Here is a tiny trained network, its code and every weight. The questions are about switching its units off for an input and a target symbol, where a switched-off unit gives its printed mean instead of its output.

import numpy as np


def w(rows, s, z=0):
    codes = np.array(rows[::2]) - 128.0
    scale = np.full(codes.shape[1], s)
    scale[-1] = z or s
    return codes * scale


def f(y):
    return np.maximum(y, 0)


def softmax(a):
    e = np.exp(a - a.max(-1, keepdims=True))
    return e / e.sum(-1, keepdims=True)


def log_softmax(a):
    a = a - a.max(-1, keepdims=True)
    return a - np.log(np.exp(a).sum(-1, keepdims=True))


def net(x, mask):
    ids = ['βθμσφψ'.index(c) for c in x.split()]
    T = len(ids)
    res = E[ids] + P[:T]
    u = 0
    for l in range(3):
        q, k, v = (res @ M[l].T for M in (Q, K, V))
        z = softmax(np.where(np.tri(T) > 0, q @ k.T / 3**0.5, -1e9)) @ v
        res = res + np.where(mask[u], z, O[l][:, -1]) @ O[l][:, :-1]
        u += 1
        y = f(res @ A[l][:, :-1].T + A[l][:, -1])
        res = res + np.where(mask[u : u + 4], y, B[l][:, -1]) @ B[l][:, :-1]
        u += 4
    return log_softmax(res[-1] @ U[:, :-1].T + U[:, -1])


Q, K, V, O, A, B = {}, {}, {}, {}, {}, {}
E = w([
[215,152,144,123,146,130,176],'β',
[70,149,130,159,131,106,94],'θ',
[151,166,166,170,83,113,98],'μ',
[152,3,90,124,192,185,178],'σ',
[183,103,37,170,60,167,80],'φ',
[91,85,155,78,45,76,108],'ψ',
],0.0062)
P = w([
[183,94,157,103,114,228,4],'0',
[149,97,125,224,107,101,155],'1',
[144,103,136,196,113,108,142],'2',
[138,114,143,172,118,114,138],'3',
[129,124,142,155,121,119,132],'4',
[123,138,139,141,124,122,130],'5',
[118,147,141,133,128,120,130],'6',
[116,155,134,122,130,119,128],'7',
[115,163,132,113,131,119,127],'8',
[110,168,133,110,132,114,134],'9',
[108,170,128,108,134,112,130],'10',
[101,174,121,103,136,102,132],'11',
[102,175,118,103,142,92,127],'12',
],0.0036)
Q[0] = w([
[194,127,103,77,109,214,131],'0.h1',
[147,252,226,159,52,107,123],'0.h1',
[127,153,107,186,29,141,31],'0.h1',
],0.019)
K[0] = w([
[224,130,65,141,89,154,146],'0.h1',
[113,233,230,177,78,107,94],'0.h1',
[55,121,110,195,7,144,52],'0.h1',
],0.018)
V[0] = w([
[252,194,196,69,52,120,188],'0.h1',
[75,225,134,202,148,198,199],'0.h1',
[1,111,133,95,144,34,60],'0.h1',
],0.0075)
O[0] = w([
[186,164,145,174,66,50,31,6],'0.h1',
[180,166,95,78,150,45,211,13],'0.h1',
[108,172,128,178,116,254,207,254],'0.h1',
],0.0056,0.0007)
A[0] = w([
[82,145,112,98,199,166,162,71],'0.n1',
[214,130,131,161,125,190,191,253],'0.n2',
[67,95,157,9,19,82,163,195],'0.n3',
[48,160,125,136,142,144,138,160],'0.n4',
],0.013,0.00054)
B[0] = w([
[157,78,164,71,178,37,19,210],'0.n1',
[127,87,151,254,65,199,172,192],'0.n2',
[103,84,83,34,60,95,184,244],'0.n3',
[107,237,135,171,88,146,148,252],'0.n4',
],0.0094,0.0024)
Q[1] = w([
[189,212,192,149,1,164,105],'1.h1',
[160,81,174,113,180,151,202],'1.h1',
[124,175,155,106,50,248,121],'1.h1',
],0.0073)
K[1] = w([
[134,254,12,28,165,148,248],'1.h1',
[227,124,97,211,72,97,141],'1.h1',
[123,202,38,92,247,173,188],'1.h1',
],0.0058)
V[1] = w([
[135,81,73,155,102,52,202],'1.h1',
[116,131,129,250,161,123,98],'1.h1',
[207,107,120,175,141,159,83],'1.h1',
],0.014)
O[1] = w([
[62,166,88,118,208,88,254,205],'1.h1',
[79,121,226,169,111,23,169,207],'1.h1',
[20,135,171,155,95,213,114,2],'1.h1',
],0.0068,0.00081)
A[1] = w([
[164,177,139,201,136,122,153,249],'1.n1',
[142,19,142,104,157,142,127,72],'1.n2',
[191,199,175,90,165,4,91,126],'1.n3',
[109,93,123,72,185,61,91,106],'1.n4',
],0.015,0.0017)
B[1] = w([
[64,204,85,190,182,41,179,255],'1.n1',
[156,111,255,56,200,180,168,181],'1.n2',
[134,55,143,31,244,63,45,216],'1.n3',
[146,240,100,158,11,174,106,169],'1.n4',
],0.009,0.0056)
Q[2] = w([
[118,107,81,22,8,36,131],'2.h1',
[192,64,150,170,147,174,83],'2.h1',
[115,158,110,119,67,88,213],'2.h1',
],0.014)
K[2] = w([
[171,188,6,108,155,82,171],'2.h1',
[131,115,159,158,103,108,195],'2.h1',
[148,148,106,138,109,182,86],'2.h1',
],0.017)
V[2] = w([
[223,15,123,190,107,126,129],'2.h1',
[166,207,118,209,255,129,153],'2.h1',
[188,206,147,159,105,246,50],'2.h1',
],0.0098)
O[2] = w([
[58,136,11,154,76,156,115,81],'2.h1',
[35,189,215,131,136,136,101,3],'2.h1',
[134,126,183,254,152,98,127,234],'2.h1',
],0.008,0.0045)
A[2] = w([
[149,161,147,64,64,195,51,100],'2.n1',
[111,141,119,34,103,139,59,72],'2.n2',
[97,188,84,182,41,197,250,4],'2.n3',
[78,164,57,182,80,129,198,210],'2.n4',
],0.012,0.0014)
B[2] = w([
[97,130,47,129,124,68,151,184],'2.n1',
[142,130,164,144,119,191,137,232],'2.n2',
[102,69,146,123,173,117,4,205],'2.n3',
[157,164,139,128,88,163,174,244],'2.n4',
],0.017,0.011)
U = w([
[79,138,99,128,127,156,124,6],'β',
[134,196,124,137,68,123,238,167],'θ',
[67,110,101,111,192,2,107,190],'μ',
[149,117,202,85,154,189,156,111],'σ',
[145,131,132,170,85,166,22,148],'φ',
[191,90,89,75,123,139,131,109],'ψ',
],0.005,0.0022)

Each question gives the input, a string of symbols that net reads in full, and the target symbol t.
The units are the heads (3 rows each of Q, K, V and O) and the neurons (one row each of A and B). Each row of codes is followed by its name. A weight is (code - 128) times the scale printed after its matrix; where a second scale follows, it is the last column's (O, A, B and U).
mask holds one flag per unit, layer by layer, with each layer's heads first. A switched-off unit (its flag False) gives its mean, the last column of its rows in O or B, instead of its output. The means were averaged over made-up inputs and are rounded, as every weight is.
A unit's drop is (log p(t) with every unit on - log p(t) with that unit switched off) / (log p(t) with every unit on - log p(t) with every unit switched off).
The circuit of an input: a set's keep is (log p(t) with only the set's units on - log p(t) with every unit switched off) / (log p(t) with every unit on - log p(t) with every unit switched off). Starting from the 12 units with the biggest drops (on a tie, the unit counted first), units are removed one at a time, each time the one whose removal leaves the highest keep (on an exact tie, the one counted first), for as long as the keep stays at least 0.8.
units of the circuit, in order: the units of the circuit, biggest drop first
k most important neurons: the k neurons with the biggest drops, biggest first
k most important neurons of layer l: the k neurons of layer l with the biggest drops, biggest first
input θ θ θ β, target φ: units of the circuit, in order : (2.n3; 0.n2; 1.n3)
input β θ θ σ μ μ μ θ θ β, target θ: units of the circuit, in order : (2.n3)
input θ β β ψ θ θ ψ β, target μ: 2 most important neurons : (0.n2; 0.n1)
input θ μ ψ θ ψ φ θ φ σ θ ψ, target φ: 3 most important neurons : (2.n3; 0.n1; 0.n3)
input ψ φ θ θ θ θ β ψ, target φ: 3 most important neurons : (2.n3; 0.n3; 0.n1)
input ψ β θ β θ σ θ θ θ φ ψ θ, target σ: 2 most important neurons : (0.n1; 1.n3)
input θ β σ β ψ θ β φ ψ ψ β ψ, target β: 3 most important neurons : (2.n2; 2.n1; 2.n3)
input ψ μ θ θ ψ θ θ ψ, target θ: 3 most important neurons : (1.n2; 0.n4; 2.n1)
input β ψ μ ψ ψ ψ θ ψ, target θ: 3 most important neurons of layer 2 : (2.n1; 2.n3; 2.n2)
input φ μ ψ σ σ ψ β φ β θ, target φ: 4 most important neurons : (2.n3; 1.n3; 0.n4; 1.n1)
input β θ θ μ θ θ ψ ψ β, target θ: 4 most important neurons : (0.n1; 0.n2; 1.n1; 2.n3)
input θ φ σ, target σ: 3 most important neurons : (1.n2; 2.n1; 0.n4)
input μ θ θ θ θ φ ψ θ σ φ θ φ β, target φ: 4 most important neurons : (2.n3; 0.n2; 1.n3; 0.n1)
input θ β θ, target θ: 2 most important neurons : (0.n2; 1.n1)
input σ ψ β ψ θ θ μ μ, target θ: 3 most important neurons : (0.n1; 1.n1; 0.n3)
input θ β ψ μ ψ θ μ β μ φ μ, target σ: 2 most important neurons of layer 2 : (2.n2; 2.n1)
input β φ μ θ φ ψ σ ψ σ θ, target θ: 3 most important neurons of layer 0 : (0.n2; 0.n4; 0.n1)
input σ ψ θ ψ ψ θ θ θ φ, target φ: units of the circuit, in order : (2.n3; 0.n2; 1.n3; 0.n1)
input β θ β μ φ θ β σ β, target σ: most important neuron of layer 2 : (2.n2)
input β β φ θ β θ φ β, target σ: 3 most important neurons of layer 1 : (1.n3; 1.n4; 1.n1)
input ψ φ σ θ ψ θ μ β θ σ, target θ: 2 most important neurons of layer 0 : (0.n1; 0.n2)
input θ μ β μ ψ β θ β θ θ μ μ, target σ: 2 most important neurons of layer 0 : (0.n2; 0.n4)
input θ ψ θ σ ψ θ φ ψ ψ θ β θ, target σ: 2 most important neurons of layer 0 : (0.n2; 0.n1)
input β φ σ, target σ: 2 most important neurons of layer 0 : (0.n4; 0.n1)
